Each row has a name. After each piece below comes the name of the row it's from, unless a question asks for something else. Each question is about the rows just above it. Places in a row count from 0.

Columns, left to right: L B K U
<85>: [ 19 -18 -25 -35]
<35>: [ 31 -26  29  25]
<69>: [ 11 -10  10   7]
<25>: [-41  33 -38 -28]
<138>: [-37  32 -36 -37]
<40>: [-23  21 -21 -22]
<105>: [ 53 -47  51  55]
<183>: [-20  19 -18 -26]
<163>: [ 13 -11  11  16]
<72>: [-1  2 -1 15]
<39>: [-33  26 -31 -31]
<177>: [-11 -12  14  20]
Which entry of <25> is missing from [-28  33 -41]?  [-38]
tags:
[-21] -> Z211
[-28] -> Z374
[-1] -> Z363
[14] -> Z567
[-39] -> Z832
[-41] -> Z623
[51] -> Z352
[11] -> Z555
[-22] -> Z220
[-38] -> Z845
The tag of <25>, keyed by place 2:  Z845
Which entry of <177> is missing from [ 20 -11  14]?  [-12]
asked: [ 19 -18 -26]  <183>

Columns, left to right: S J F E T D M A P V
<39>: [  1  29 -37  -7 -33  23  43  14  27  -6]
<163>: [  3 -43 -29  10  36 -29  23   0 -34  24]
<72>: [ -1 -23 -22 -11  38 -27  19  38  42 -45]
<35>: [ 24  46  14 -40  40 -41 -17 -17  12  27]
<177>: [-10   5  26  -7   3  35  31  36  22  30]
asked: [43 14 27 -6]  <39>
Which row holds [-22 -11  38 -27  19  38  42]?  <72>
Which entry of <177> is missing from [ 22  35 -10  26   3  36  -7   5  31]?  [30]

Columns, left to right: G C Q W Y R N
<177>: [  7  -8  17  -1   4  -3 -10]
<72>: [ -8 -32 -10   1   4 -25  39]
<35>: [ -1   5   1  -6  -6  -2 -30]
<40>: [ -4  -5  -1  13   4  11 -52]
<163>: [  2  -2  -1 -15   2 -11  -9]
<138>: [ 14 -31  -4   9  18 -28 -18]
<25>: [  8   0   3   1  11  -2 -35]
<85>: [  1  -8 -32 -10   1   3  45]
Which column holds this, read top down? [  9   1 -10]  W
Where in the named rows is [-3]?  <177>, 5
Table of tags by key:
[1] -> Z126
[2] -> Z345
[9] -> Z187
[15] -> Z136
[-1] -> Z941
[14] -> Z319
[13] -> Z658
Join <138> by its entry at place 0:  Z319
Row and place of [39] in the named rows:  <72>, 6
[-8 -1 -4  2] is in which column, read top down?  G
Which column holds this, read top down? [-32   5]  C
Which row holds [ -8 -32 -10   1   3]?  <85>

Columns, left to right: Bupug Vilib Mado Gukam
<105>: [ 36  38  21 -32]
<25>: [ 36  38  21 -10]
<85>: [36 38 21  3]
<72>: [ 9 -1  8  5]
<183>: [24 16 22  6]
<40>: [-44 -38 -22 -31]
Where in the named rows is [-31]?  <40>, 3
Which entry of <72> is missing from [-1  5  9]?  [8]
Which column holds [  5   6 -31] top down?  Gukam
Which column holds [ 38  38  -1  16 -38] top down?  Vilib
<105> without one entry, shuffled: [21 36 38]. Gone:  [-32]
Row and place of [6] in the named rows:  <183>, 3

Columns, left to right: ledol Rek vezus Rom
<35>: [ -1 -23   8  -3]
<39>: [  6 -28  -1  -7]
<163>: [-10  46   5  10]
<177>: [ 1 23  7 -5]
<72>: [ 8  0 10 -7]
<40>: [  5   2 -12  -8]
<85>: [  0  -7 -15  -6]
asked: [ 8 -3]  <35>
[-5] is at row and place  <177>, 3
Where in the named rows is [-10]?  <163>, 0
Row and place of [7] in the named rows:  <177>, 2
asked: [-1 -7]  <39>
Row and place of [-8] in the named rows:  <40>, 3
[-8 -6] is in which column, read top down?  Rom

Columns, left to right: bug Bized suve tutob
<163>: [-1  5 -6  0]
<138>: [38  5 -9 26]
<72>: [-1 41  4  7]
<177>: [15 29 32 17]
<40>: [-1 43 -6  0]
<25>: [-1 43 -6 42]
<105>: [13 29 29 14]
<183>: [ 20  29 -11 -26]
<85>: [ 5 29 29 -4]
<35>: [11 11 24 12]
<39>: [ 22  29 -11 -28]
<69>: [-1 41 12  7]
<39> without one entry, shuffled: [-11  29 -28]. Gone:  [22]
key -> tag
[0] -> Z67
[7] -> Z676
[-4] -> Z245
[26] -> Z877
The tag of <85>, keyed by place 3:  Z245
Which row holds [13 29 29 14]?  <105>
Shuffled <25> with one entry gone: [-6 42 -1], missing  [43]

Columns, left to right: bil ges fifu Miga Kebor Kige mafef gegul tisu
<35>: [ 44 -23 -10  40  10   2  45  44   5]
<39>: [-33 -24  13 -44  20  29  45  16   5]
<69>: [ 32  32 -15 -42  12 -23 -25  42 -14]
<85>: [-22   4 -39  35  17 -18  46  15  24]
<105>: [-29 -31 -42 -34 -26  39  45 -38  25]
<40>: [ -2 -20 -19  48 -43  -6   7  21 -22]
<72>: [ 23  -3  41  28  49  34 -20  11 -35]
<138>: [  3 -38  42 -27   6  33  -5 -33  41]
<25>: [ 24  -9 -13 -35  31 -46  47   0  -6]
<183>: [-20 -26 -31 -38  15 -19 -22 -20  40]
<177>: [ -5  16  20  33  23   2 -49 -38  -5]
<163>: [  3 -38  42 -27 -34  33  -5 -33  41]
asked: [ 32  32 -15 -42  12 -23 -25  42 -14]  <69>
Table of tags by key:
[-35] -> Z796
[44] -> Z72
[5] -> Z636
[25] -> Z469
[43] -> Z288
[4] -> Z132
[40] -> Z916
[26] -> Z165
Join <35> by its entry at place 8:  Z636

